Below are the code and all the weights of a small trained network. Each question names an input and a class and asks about switching units off, where a switched-off unit gives its printed mean instead of its output.

import numpy as np


def w(rows, s, z=0):
    codes = np.array(rows[::2]) - 128.0
    scale = np.full(codes.shape[1], s)
    scale[-1] = z or s
    return codes * scale


def norm(h):
    return h / np.sqrt((h * h).mean(-1, keepdims=True) + 1e-5)


def f(y):
    return y / 2 * (1 + np.tanh(0.7978845608 * (y + 0.044715 * y**3)))


def log_softmax(a):
    a = a - a.max(-1, keepdims=True)
    return a - np.log(np.exp(a).sum(-1, keepdims=True))


def net(x, mask):
    res = np.array(x, float).reshape(1, 3) / 4 @ E
    u = 0
    for l in range(2):
        y = f(norm(res) @ A[l][:, :-1].T + A[l][:, -1])
        res = res + np.where(mask[u : u + 4], y, B[l][:, -1]) @ B[l][:, :-1]
        u += 4
    return log_softmax(norm(res)[-1] @ U[:, :-1].T + U[:, -1])


A, B = {}, {}
E = w([
[176,180,50,171],'x0',
[47,130,105,213],'x1',
[255,154,163,198],'x2',
],0.0091)
A[0] = w([
[143,139,90,92,207],'0.n0',
[9,96,172,122,252],'0.n1',
[138,177,200,107,165],'0.n2',
[177,115,186,145,179],'0.n3',
],0.013,0.0039)
B[0] = w([
[135,215,73,29,172],'0.n0',
[87,254,106,9,254],'0.n1',
[70,116,135,90,159],'0.n2',
[42,130,136,174,188],'0.n3',
],0.0093,0.0085)
A[1] = w([
[88,82,189,174,252],'1.n0',
[131,103,187,254,202],'1.n1',
[158,214,82,98,173],'1.n2',
[119,224,78,61,247],'1.n3',
],0.0095,0.0027)
B[1] = w([
[47,252,115,113,144],'1.n0',
[143,107,231,89,164],'1.n1',
[62,98,126,178,200],'1.n2',
[146,168,60,148,248],'1.n3',
],0.015,0.012)
U = w([
[171,98,132,208,121],'0',
[119,9,122,124,30],'1',
[80,145,198,116,253],'2',
[125,19,130,143,15],'3',
[116,157,48,156,202],'4',
[118,115,83,24,41],'5',
[141,75,132,138,13],'6',
],0.016,0.0061)

Each question gives the input, the list of numbers given to net, and the class t.
The units are the neurons (one row each of A and B). Each row of codes is followed by its name. A weight is (code - 128) times the scale printed after its matrix; where a second scale follows, it is the last column's (A, B and U).
mask holds one flag per neuron, layer by layer. A switched-off neuron (its flag False) gives its mean, the last column of its row in B, instead of its output. The means were averaged over made-up inputs and are rounded, as every weight is.
A unit's drop is (log p(t) with every unit on - log p(t) with that unit switched off) / (log p(t) with every unit on - log p(t) with every unit switched off).
The circuit of an input: a set's keep is (log p(t) with only the set's units on - log p(t) with every unit switched off) / (log p(t) with every unit on - log p(t) with every unit switched off). Starting from all 8 units, units are removed one at a time, each time the one whose removal leaves the highest keep (on an exact tie, the one counted first), for as long as the keep stays at least 0.8.
circuit, biggest first: the units of the circuit, biggest drop first
k most important neurons: the k neurons with the biggest drops, biggest first
top k neurons in layer l: the k neurons of layer l with the biggest drops, biggest first
drop when u is switched off: that unit's drop, to one decimal
input [1,7,8], class 2: top 3 neurons in layer 1 -> 1.n1, 1.n0, 1.n3
input [0,7,5], class 2: circuit, biggest first -> 1.n1, 0.n1
input [5,7,1], class 0: most important neuron -> 0.n1
input [5,7,7], class 2: circuit, biggest first -> 1.n1, 0.n1, 1.n3
input [3,1,7], class 2: circuit, biggest first -> 0.n1, 1.n1, 1.n3, 0.n3
input [3,-2,5], class 0: circuit, biggest first -> 0.n1, 1.n0
input [1,7,3], class 2: top 2 neurons in layer 0 -> 0.n1, 0.n0
input [8,8,4], class 0: 3 most important neurons -> 0.n1, 1.n1, 1.n3
input [0,3,4], class 2: circuit, biggest first -> 0.n1, 1.n1
input [-1,6,7], class 2: 2 most important neurons -> 1.n1, 1.n0
input [4,6,1], class 2: 2 most important neurons -> 0.n1, 0.n0
input [4,-4,8], class 0: circuit, biggest first -> 0.n1, 1.n3
input [0,-5,6], class 2: 4 most important neurons -> 0.n1, 0.n3, 1.n3, 0.n2
input [2,-5,8], class 0: circuit, biggest first -> 0.n1
input [8,-1,6], class 0: drop when 1.n3 is switched off -> 0.2
input [5,-2,7], class 0: drop when 1.n1 is switched off -> 0.0
input [-2,1,4], class 2: drop when 0.n1 is switched off -> 0.3
